Below are the code and all the weights of a small trained network. Each question names an input and a target symbol and asks about switching units off, where a switched-off unit gives its printed mean instead of its output.

import numpy as np


def w(rows, s, z=0):
    codes = np.array(rows[::2]) - 128.0
    scale = np.full(codes.shape[1], s)
    scale[-1] = z or s
    return codes * scale


def norm(h):
    return h / np.sqrt((h * h).mean(-1, keepdims=True) + 1e-5)


def f(y):
    return np.maximum(y, 0)


def softmax(a):
    e = np.exp(a - a.max(-1, keepdims=True))
    return e / e.sum(-1, keepdims=True)


def log_softmax(a):
    a = a - a.max(-1, keepdims=True)
    return a - np.log(np.exp(a).sum(-1, keepdims=True))


def net(x, mask):
    ids = ['βγδπσψ'.index(c) for c in x.split()]
    T = len(ids)
    res = E[ids] + P[:T]
    u = 0
    for l in range(3):
        r = norm(res)
        for j in range(2):
            rows = slice(2 * j, 2 * j + 2)
            q, k, v = (r @ M[l][rows].T for M in (Q, K, V))
            z = softmax(np.where(np.tri(T) > 0, q @ k.T / 2**0.5, -1e9)) @ v
            o = O[l][rows]
            res = res + np.where(mask[u + j], z, o[:, -1]) @ o[:, :-1]
        u += 2
        y = f(norm(res) @ A[l][:, :-1].T + A[l][:, -1])
        res = res + np.where(mask[u : u + 4], y, B[l][:, -1]) @ B[l][:, :-1]
        u += 4
    return log_softmax(norm(res)[-1] @ U[:, :-1].T + U[:, -1])


Q, K, V, O, A, B = {}, {}, {}, {}, {}, {}
E = w([
[83,133,129,49],'β',
[118,107,134,48],'γ',
[112,104,122,253],'δ',
[86,94,155,117],'π',
[89,184,133,99],'σ',
[165,124,71,109],'ψ',
],0.025)
P = w([
[11,124,79,102],'0',
[67,95,80,103],'1',
[94,89,96,120],'2',
[100,118,107,92],'3',
[127,129,127,101],'4',
[151,157,153,113],'5',
[118,161,144,71],'6',
[46,165,138,44],'7',
],0.011)
Q[0] = w([
[67,164,221,3],'L0H0',
[195,148,111,166],'L0H0',
[8,143,37,142],'L0H1',
[78,227,139,64],'L0H1',
],0.0081)
K[0] = w([
[197,173,142,118],'L0H0',
[43,62,83,130],'L0H0',
[169,195,215,148],'L0H1',
[99,123,250,136],'L0H1',
],0.011)
V[0] = w([
[160,97,179,127],'L0H0',
[240,136,34,89],'L0H0',
[75,163,126,130],'L0H1',
[82,84,255,168],'L0H1',
],0.0086)
O[0] = w([
[108,133,117,68,20],'L0H0',
[172,148,12,117,35],'L0H0',
[185,179,111,199,253],'L0H1',
[184,86,255,202,109],'L0H1',
],0.009,0.0033)
A[0] = w([
[220,168,54,120,3],'L0N0',
[110,169,122,250,9],'L0N1',
[92,104,78,137,30],'L0N2',
[95,1,150,186,29],'L0N3',
],0.0072,0.0016)
B[0] = w([
[66,74,48,160,182],'L0N0',
[83,31,63,106,249],'L0N1',
[217,174,79,89,167],'L0N2',
[132,192,105,2,254],'L0N3',
],0.0085,0.0023)
Q[1] = w([
[25,238,123,87],'L1H0',
[2,53,204,27],'L1H0',
[27,96,189,106],'L1H1',
[155,58,192,146],'L1H1',
],0.0082)
K[1] = w([
[246,130,155,124],'L1H0',
[214,229,175,166],'L1H0',
[154,158,234,200],'L1H1',
[92,144,254,62],'L1H1',
],0.0088)
V[1] = w([
[74,255,104,179],'L1H0',
[139,68,126,211],'L1H0',
[69,214,91,253],'L1H1',
[100,193,246,105],'L1H1',
],0.0085)
O[1] = w([
[230,248,119,172,188],'L1H0',
[144,111,131,128,4],'L1H0',
[238,98,138,58,138],'L1H1',
[153,183,154,194,119],'L1H1',
],0.014,0.0046)
A[1] = w([
[46,159,51,222,29],'L1N0',
[141,100,246,30,171],'L1N1',
[116,89,79,60,2],'L1N2',
[105,127,1,174,124],'L1N3',
],0.0087,0.00092)
B[1] = w([
[183,9,123,97,254],'L1N0',
[102,137,193,81,249],'L1N1',
[163,90,72,177,254],'L1N2',
[161,63,92,132,244],'L1N3',
],0.012,0.0037)
Q[2] = w([
[132,2,23,198],'L2H0',
[135,165,103,49],'L2H0',
[190,130,214,80],'L2H1',
[182,40,189,132],'L2H1',
],0.0073)
K[2] = w([
[228,255,200,184],'L2H0',
[151,67,185,119],'L2H0',
[133,96,119,76],'L2H1',
[12,160,104,245],'L2H1',
],0.0069)
V[2] = w([
[134,197,142,193],'L2H0',
[139,154,222,117],'L2H0',
[178,94,128,254],'L2H1',
[44,52,75,105],'L2H1',
],0.0084)
O[2] = w([
[189,110,142,168,25],'L2H0',
[168,91,41,180,92],'L2H0',
[173,47,173,5,2],'L2H1',
[207,124,127,121,248],'L2H1',
],0.012,0.0041)
A[2] = w([
[184,193,170,103,120],'L2N0',
[230,199,174,167,84],'L2N1',
[42,133,182,111,238],'L2N2',
[254,173,199,172,2],'L2N3',
],0.0091,0.0025)
B[2] = w([
[184,78,196,19,186],'L2N0',
[131,205,254,101,176],'L2N1',
[183,182,216,166,253],'L2N2',
[147,157,177,144,162],'L2N3',
],0.008,0.0052)
U = w([
[91,211,68,184,251],'β',
[2,147,101,122,45],'γ',
[136,93,172,81,135],'δ',
[60,132,175,189,49],'π',
[228,223,116,153,137],'σ',
[143,177,19,86,59],'ψ',
],0.0083,0.003)

Each question gives the input, a string of symbols that net reads in full, and the target symbol t.
The units are the heads (2 rows each of Q, K, V and O) and the neurons (one row each of A and B). Each row of codes is followed by its name. A weight is (code - 128) times the scale printed after its matrix; where a second scale follows, it is the last column's (O, A, B and U).
mask holds one flag per unit, layer by layer, with each layer's heads first. A switched-off unit (its flag False) gives its mean, the last column of its rows in O or B, instead of its output. The means were averaged over made-up inputs and are rounded, as every weight is.
A unit's drop is (log p(t) with every unit on - log p(t) with that unit switched off) / (log p(t) with every unit on - log p(t) with every unit switched off).
The circuit of an input: a set's keep is (log p(t) with only the set's units on - log p(t) with every unit switched off) / (log p(t) with every unit on - log p(t) with every unit switched off). Starting from the 12 units with the biggest drops (on a tie, the unit counted first), units are removed one at a time, each time the one whose removal leaves the highest keep (on an exact tie, the one counted first), for as long as the keep stays at least 0.8.
circuit, biggest first: the units of the circuit, biggest drop first
most important unit: the unit with the biggest drop
k most important neurons: the k neurons with the biggest drops, biggest first
top k neurons in layer l: the k neurons of layer l with the biggest drops, biggest first
heads that matter: for each layer, one digit per head in row order, 1 if its drop is at least 0.15 and else 0, layers parted by /
drop when u is switched off: that unit's drop, to one decimal
input ψ δ ψ γ γ ψ π, target ψ: most important unit => L0H0
input ψ β ψ γ δ, target ψ: heads that matter => 01 / 00 / 00
input γ β β π γ γ, target π: heads that matter => 00 / 11 / 00
input π ψ σ, target ψ: circuit, biggest first => [L0H0 L1H1]
input β σ δ β, target σ: circuit, biggest first => [L1H0 L0N3]
input β β δ β δ ψ δ, target ψ: heads that matter => 01 / 01 / 00
input β β δ β ψ β, target ψ: heads that matter => 10 / 00 / 00
input γ β γ δ γ π β γ, target π: circuit, biggest first => [L0H1 L1H1]
input δ δ π δ δ δ δ σ, target δ: circuit, biggest first => [L2H1 L0H1]
input σ β γ ψ ψ σ γ, target ψ: heads that matter => 10 / 01 / 00
input β β β ψ ψ γ, target ψ: heads that matter => 10 / 00 / 00
input β σ γ γ δ δ β δ, target δ: heads that matter => 00 / 00 / 00
input β π π δ β σ β π, target σ: heads that matter => 00 / 10 / 00
input π σ δ π π β, target π: most important neuron => [L0N3]
input β β β, target β: heads that matter => 00 / 00 / 01
input δ β γ γ γ β, target γ: heads that matter => 00 / 10 / 10
input β β β γ, target β: 2 most important neurons => [L0N1 L1N2]
input σ γ δ β ψ σ, target ψ: top 2 neurons in layer 0 => [L0N0 L0N3]
input ψ β β δ γ β ψ π, target ψ: drop when L0N0 is switched off => 0.0
input β β γ, target β: drop when L0H1 is switched off => 0.1
input β β γ β, target β: drop when L0H0 is switched off => 0.1
input δ β σ β β π, target β: circuit, biggest first => [L1H1]
